Questions about the row below.
1) Which number is the entry just left of 102?
2) Which number is the smallest entry?
3) Which number is the centre entry?
[128, 127, 126, 115, 151, 117, 144, 121, 118, 121, 124, 126, 128, 102, 132]
1) 128
2) 102
3) 121

[[129 125 130 128 123 131 131 132 129 124 128 127 125 128 130 134]
 [137 127 123 125 126 139 133 129 135 133 121 126 122 128 141 128]
 [130 123 124 131 114 130 132 134 134 123 123 123 123 129 130 135]
 [131 122 124 132 114 127 132 133 135 123 120 123 125 127 129 134]
 [131 134 117 124 135 136 125 131 105 121 126 123 117 127 124 147]
 [123 122 133 119 122 133 134 124 124 117 125 129 122 128 132 143]
 [130 128 127 128 127 130 129 129 129 129 127 128 127 128 130 128]
 [129 144 112 120 136 137 130 135 103 125 121 127 120 127 125 145]
 [113 131 135 137 133 116 129 125 129 123 132 109 131 137 133 121]
 [113 131 135 141 132 112 131 124 132 125 130 109 129 139 130 121]
 [125 122 133 122 121 133 133 128 126 118 126 128 123 128 132 141]
 [129 132 120 122 133 135 127 128 108 120 125 125 118 127 126 147]
 [139 129 121 128 124 139 130 131 132 135 125 127 123 128 141 130]]
Counting starts at 1.
Read off the entry in the bottom-right corner.
Answer: 130
The entry in row 1 and column 2 is 125
Read off the entry in the top-right corner.
Answer: 134
The entry just left of the smallest entry -> 135
Read off the entry in row 1 and column 1.
Answer: 129
The entry directly above the smallest entry is 129
The entry at row 3, column 3: 124
The entry at row 3, column 1 -> 130
The entry directly below the smallest entry is 129
Read off the entry in the bottom-left corner.
Answer: 139
Read off the entry at row 1, column 3.
Answer: 130
The minimum: 103
Read off the entry at row 2, column 1.
Answer: 137
Read off the entry directly above 116.
Answer: 137
Read off the bottom entry of the column that holds the smallest entry.
Answer: 132

a =
[[128 128 147 134 156 128 128]
 [129 127 150 155 137 133 145]
 [131 128 141 154 131 139 153]
 [135 129 134 146 129 148 155]
 [128 128 137 130 151 128 128]
 [131 128 139 152 130 141 154]
 [146 156 128 128 128 133 129]
 [128 128 149 135 156 128 130]]
Report the top-left entry.
128
The entry just right of 148: 155
Report the entry in the top-right corner.
128
Report the fourth-last entry, reading row by row.
135
The 2nd entry on the main diagonal is 127
Report the entry just right of the smallest entry.
150
Report the entry directly above the smallest entry.
128
The 3rd entry on the diagonal from the top-right corner -> 131
Report the 3rd entry, reading row by row.
147
Report the bottom-left entry.
128
Report the third entry from the end, reading row by row.
156
The last entry, reading row by row -> 130
Report the second entry on the diagonal from the top-right corner.
133
The entry just left of the smallest entry -> 129

Read these off the grid that follows. Indices start at 1.
1) Give the entry in the bottom-left corner.
2) Give the entry in row 1 and column 2.
3) Give the entry in row 2 and column 1.
4) Give the entry in row 1 and column 1.
5) Give the entry at row 3, column 2.
6) Give the entry in the top-right corner.
7) Give the entry at row 1, column 3.
8) Give the bottom-right entry.
[[131 132 128 151 128 131 132]
 [132 132 128 151 128 131 132]
 [132 131 128 148 128 130 131]
 [133 131 129 147 128 130 131]
 [132 132 128 150 128 131 132]
 [131 132 128 152 128 132 132]]
1) 131
2) 132
3) 132
4) 131
5) 131
6) 132
7) 128
8) 132

data =
[[135 137 146 128]
 [125 123 107 111]
 [123 132 100 119]]
Give the bottom entry of the column that holds the smallest entry.
100
Give the entry just right of the smallest entry.
119
Give the entry just right of 107.
111
Give the entry just right of 125.
123
The top-left entry: 135

[[126, 116, 128, 132, 109, 124, 111, 135, 130, 116, 114, 130, 108],
 [128, 144, 123, 128, 132, 122, 129, 129, 128, 136, 127, 126, 116],
 [131, 119, 121, 130, 129, 137, 128, 156, 109, 142, 124, 133, 142],
 [128, 145, 129, 128, 125, 112, 126, 130, 133, 137, 122, 135, 120]]
Counting starts at 1.
Which number is the entry just right of 127?
A: 126
Which number is the entry in row 3 and column 1?
A: 131
Which number is the entry at row 2, column 3?
A: 123
Which number is the top-left entry?
A: 126
Which number is the entry in row 1 and column 3?
A: 128
The entry in row 3 and column 3: 121
Which number is the smallest entry?
A: 108
The entry at row 2, column 1 -> 128
The entry at row 1, column 2 -> 116
Which number is the entry just right of the largest entry?
A: 109
Which number is the bottom-right entry?
A: 120
Which number is the entry just left of the smallest entry?
A: 130
Which number is the entry just right of 123?
A: 128
The entry directly below the largest entry is 130

[[134 123 132 127 127 129 127 126 110]
 [140 124 137 126 124 124 125 121 101]]
What is the bottom-left entry?
A: 140
What is the top-left entry?
A: 134
The entry in the top-right corner: 110
The entry just right of 121 -> 101
The second entry in reading order: 123
What is the entry just right of the largest entry?
A: 124

[[127 129 128 124 128 127 104 129 126 126]
 [143 127 127 123 132 132 134 128 128 114]
 [135 129 129 127 131 122 113 130 130 114]
 [128 134 131 124 125 118 122 128 128 145]]
Counting starts at 1.
The top-right entry is 126
Find the bottom-left entry.
A: 128
The entry in the top-left corner -> 127
The bottom entry of the column that holds the smallest entry: 122
The entry in row 1 and column 3 -> 128
The entry just left of the smallest entry: 127
Find the entry at row 3, column 1.
A: 135
The entry in row 3 and column 2 is 129
Find the top entry of the column that holds the smallest entry.
A: 104
The entry at row 1, column 2 is 129
The entry directly below 123 -> 127
The entry directly below 104 is 134
